Below are the code and all the weights of a small trained network. Each question names an input and a target symbol and asks about switching units off, where a switched-off unit gives its printed mean instead of its output.

import numpy as np


def w(rows, s, z=0):
    codes = np.array(rows[::2]) - 128.0
    scale = np.full(codes.shape[1], s)
    scale[-1] = z or s
    return codes * scale


def f(y):
    return y / 2 * (1 + np.tanh(0.7978845608 * (y + 0.044715 * y**3)))


def softmax(a):
    e = np.exp(a - a.max(-1, keepdims=True))
    return e / e.sum(-1, keepdims=True)


def log_softmax(a):
    a = a - a.max(-1, keepdims=True)
    return a - np.log(np.exp(a).sum(-1, keepdims=True))


def net(x, mask):
    ids = ['ΘΞΣΨδεζλμπτ'.index(c) for c in x.split()]
    T = len(ids)
    res = E[ids] + P[:T]
    u = 0
    for l in range(2):
        q, k, v = (res @ M[l].T for M in (Q, K, V))
        z = softmax(np.where(np.tri(T) > 0, q @ k.T / 4**0.5, -1e9)) @ v
        res = res + np.where(mask[u], z, O[l][:, -1]) @ O[l][:, :-1]
        u += 1
        y = f(res @ A[l][:, :-1].T + A[l][:, -1])
        res = res + np.where(mask[u : u + 12], y, B[l][:, -1]) @ B[l][:, :-1]
        u += 12
    return log_softmax(res[-1] @ U[:, :-1].T + U[:, -1])


Q, K, V, O, A, B = {}, {}, {}, {}, {}, {}
E = w([
[74,60,104],'Θ',
[176,117,86],'Ξ',
[188,103,79],'Σ',
[63,73,110],'Ψ',
[84,33,191],'δ',
[163,202,178],'ε',
[100,119,237],'ζ',
[209,127,158],'λ',
[154,217,157],'μ',
[74,250,145],'π',
[33,189,65],'τ',
],0.018)
P = w([
[29,125,226],'0',
[73,116,191],'1',
[96,113,158],'2',
[118,120,131],'3',
[136,122,105],'4',
[151,126,79],'5',
[167,132,48],'6',
[176,134,29],'7',
[191,139,2],'8',
],0.0064)
Q[0] = w([
[199,190,145],'0.h0',
[156,46,106],'0.h0',
[71,139,33],'0.h0',
[252,169,140],'0.h0',
],0.015)
K[0] = w([
[197,183,154],'0.h0',
[195,23,80],'0.h0',
[79,148,23],'0.h0',
[251,208,129],'0.h0',
],0.011)
V[0] = w([
[131,98,205],'0.h0',
[143,139,152],'0.h0',
[134,123,110],'0.h0',
[116,254,164],'0.h0',
],0.0089)
O[0] = w([
[212,22,52,249],'0.h0',
[253,116,146,154],'0.h0',
[133,206,186,95],'0.h0',
[127,81,72,191],'0.h0',
],0.0051,0.0018)
A[0] = w([
[166,49,126,55],'0.n0',
[119,144,154,150],'0.n1',
[156,76,205,104],'0.n2',
[101,23,118,132],'0.n3',
[184,196,28,210],'0.n4',
[139,102,146,79],'0.n5',
[126,222,233,135],'0.n6',
[204,211,91,68],'0.n7',
[36,136,141,2],'0.n8',
[125,114,167,128],'0.n9',
[252,92,124,168],'0.n10',
[193,183,41,42],'0.n11',
],0.011,0.0075)
B[0] = w([
[229,199,138,154],'0.n0',
[54,122,129,139],'0.n1',
[104,159,60,189],'0.n2',
[99,137,178,193],'0.n3',
[165,206,168,237],'0.n4',
[154,150,124,125],'0.n5',
[31,70,254,150],'0.n6',
[189,126,183,160],'0.n7',
[217,122,32,144],'0.n8',
[91,144,121,141],'0.n9',
[151,119,34,254],'0.n10',
[247,62,149,146],'0.n11',
],0.0078,0.0082)
Q[1] = w([
[74,1,219],'1.h0',
[94,63,170],'1.h0',
[228,166,214],'1.h0',
[23,96,57],'1.h0',
],0.0083)
K[1] = w([
[142,10,140],'1.h0',
[153,54,131],'1.h0',
[192,143,101],'1.h0',
[93,82,86],'1.h0',
],0.014)
V[1] = w([
[185,29,49],'1.h0',
[75,33,253],'1.h0',
[170,190,204],'1.h0',
[108,255,78],'1.h0',
],0.0075)
O[1] = w([
[120,34,104,89],'1.h0',
[247,185,192,2],'1.h0',
[134,113,223,156],'1.h0',
[2,184,54,240],'1.h0',
],0.0068,0.0048)
A[1] = w([
[127,128,74,95],'1.n0',
[159,165,69,112],'1.n1',
[72,168,154,54],'1.n2',
[189,166,114,82],'1.n3',
[161,115,160,50],'1.n4',
[168,51,96,208],'1.n5',
[139,72,105,33],'1.n6',
[94,85,253,69],'1.n7',
[80,127,97,195],'1.n8',
[72,94,178,179],'1.n9',
[153,117,145,255],'1.n10',
[160,98,103,115],'1.n11',
],0.018,0.0069)
B[1] = w([
[114,151,87,218],'1.n0',
[67,96,144,226],'1.n1',
[200,18,123,208],'1.n2',
[81,46,137,162],'1.n3',
[187,109,23,148],'1.n4',
[179,149,122,225],'1.n5',
[53,52,82,153],'1.n6',
[44,151,57,215],'1.n7',
[160,187,152,248],'1.n8',
[99,209,208,172],'1.n9',
[133,149,255,191],'1.n10',
[189,114,100,167],'1.n11',
],0.0092,0.013)
U = w([
[192,87,169,254],'Θ',
[238,163,121,125],'Ξ',
[60,115,90,65],'Σ',
[131,100,123,52],'Ψ',
[42,3,138,123],'δ',
[119,177,182,180],'ε',
[197,126,122,93],'ζ',
[171,68,83,139],'λ',
[141,102,118,67],'μ',
[166,120,111,94],'π',
[166,129,116,104],'τ',
],0.014,0.0099)

Each question gives the input, a string of symbols that net reads in full, and the target symbol t.
The units are the heads (4 rows each of Q, K, V and O) and the neurons (one row each of A and B). Each row of codes is followed by its name. A weight is (code - 128) times the scale printed after its matrix; where a second scale follows, it is the last column's (O, A, B and U).
mask holds one flag per unit, layer by layer, with each layer's heads first. A switched-off unit (its flag False) gives its mean, the last column of its rows in O or B, instead of its output. The means were averaged over made-up inputs and are rounded, as every weight is.
A unit's drop is (log p(t) with every unit on - log p(t) with that unit switched off) / (log p(t) with every unit on - log p(t) with every unit switched off).
The circuit of an input: a set's keep is (log p(t) with only the set's units on - log p(t) with every unit switched off) / (log p(t) with every unit on - log p(t) with every unit switched off). Starting from the 12 units with the biggest drops (on a tie, the unit counted first), units are removed one at a time, each time the one whose removal leaves the highest keep (on an exact tie, the one counted first), for as long as the keep stays at least 0.8.
units of the circuit, in order: the units of the circuit, biggest drop first
most important unit: the unit with the biggest drop
top k neurons: the k neurons with the biggest drops, biggest first
top k neurons in layer l: the k neurons of layer l with the biggest drops, biggest first
input τ Θ Σ τ δ λ Σ λ μ, target ε: most important unit -> 1.n7
input μ τ Σ, target Σ: units of the circuit, in order -> 1.h0; 0.n6; 1.n2
input ε δ ζ π π Θ Ψ δ ζ, target Θ: units of the circuit, in order -> 1.h0; 0.n4
input Σ Ξ δ λ δ Ψ λ Ξ, target λ: units of the circuit, in order -> 1.h0; 0.n10
input Θ ε τ ζ Ξ ε, target Θ: top 2 neurons -> 0.n2; 0.n7
input ζ Σ λ ζ, target Θ: units of the circuit, in order -> 0.h0; 1.h0
input μ ε Ξ μ ε, target Θ: units of the circuit, in order -> 0.h0; 1.n7; 0.n6
input Σ π δ δ λ Ξ δ μ Θ, target ε: top 4 neurons -> 0.n0; 1.n2; 0.n10; 0.n11
input λ Ξ δ ζ δ λ μ λ Ξ, target Θ: top 2 neurons in layer 0 -> 0.n11; 0.n4
input Ξ δ λ τ λ, target Σ: top 2 neurons -> 0.n10; 1.n1
input μ Ξ μ ζ Σ, target Θ: top 2 neurons in layer 1 -> 1.n7; 1.n6
input Ξ Ξ Σ π λ τ λ ε, target ε: top 2 neurons in layer 0 -> 0.n6; 0.n4
input δ Σ δ π Ψ Θ Ξ δ Ψ, target Θ: top 3 neurons in layer 0 -> 0.n10; 0.n4; 0.n6
input δ Θ μ λ λ π λ λ, target δ: most important unit -> 0.n10
input Θ δ Ψ Σ π λ λ λ ε, target ε: top 2 neurons in layer 0 -> 0.n4; 0.n6
input τ Θ λ δ, target ε: top 2 neurons -> 0.n3; 0.n10
input λ λ δ Ξ, target λ: top 2 neurons -> 0.n10; 1.n6
input Θ δ λ λ, target λ: top 3 neurons -> 0.n10; 1.n6; 1.n5
input ζ Σ δ ε μ δ Σ, target Θ: top 4 neurons -> 0.n11; 0.n2; 1.n7; 0.n7
input λ λ Θ, target ε: most important unit -> 0.n10
input Ξ λ ε λ π λ Ξ, target δ: top 3 neurons -> 1.n3; 0.n10; 1.n1
input λ λ Σ Ψ, target ε: units of the circuit, in order -> 0.n10; 1.n9
input τ Θ λ δ λ Σ Θ, target Θ: units of the circuit, in order -> 1.h0; 0.n10
input π Σ λ Ξ λ λ λ Σ, target λ: top 4 neurons -> 0.n10; 0.n11; 1.n6; 1.n5
input λ τ δ ζ μ Ξ, target Θ: top 3 neurons in layer 0 -> 0.n4; 0.n2; 0.n11
input λ λ δ ζ τ ζ λ λ, target λ: top 4 neurons -> 0.n7; 0.n10; 0.n2; 0.n11
input π Σ Ξ λ λ Σ λ δ ζ, target ε: most important unit -> 1.n9
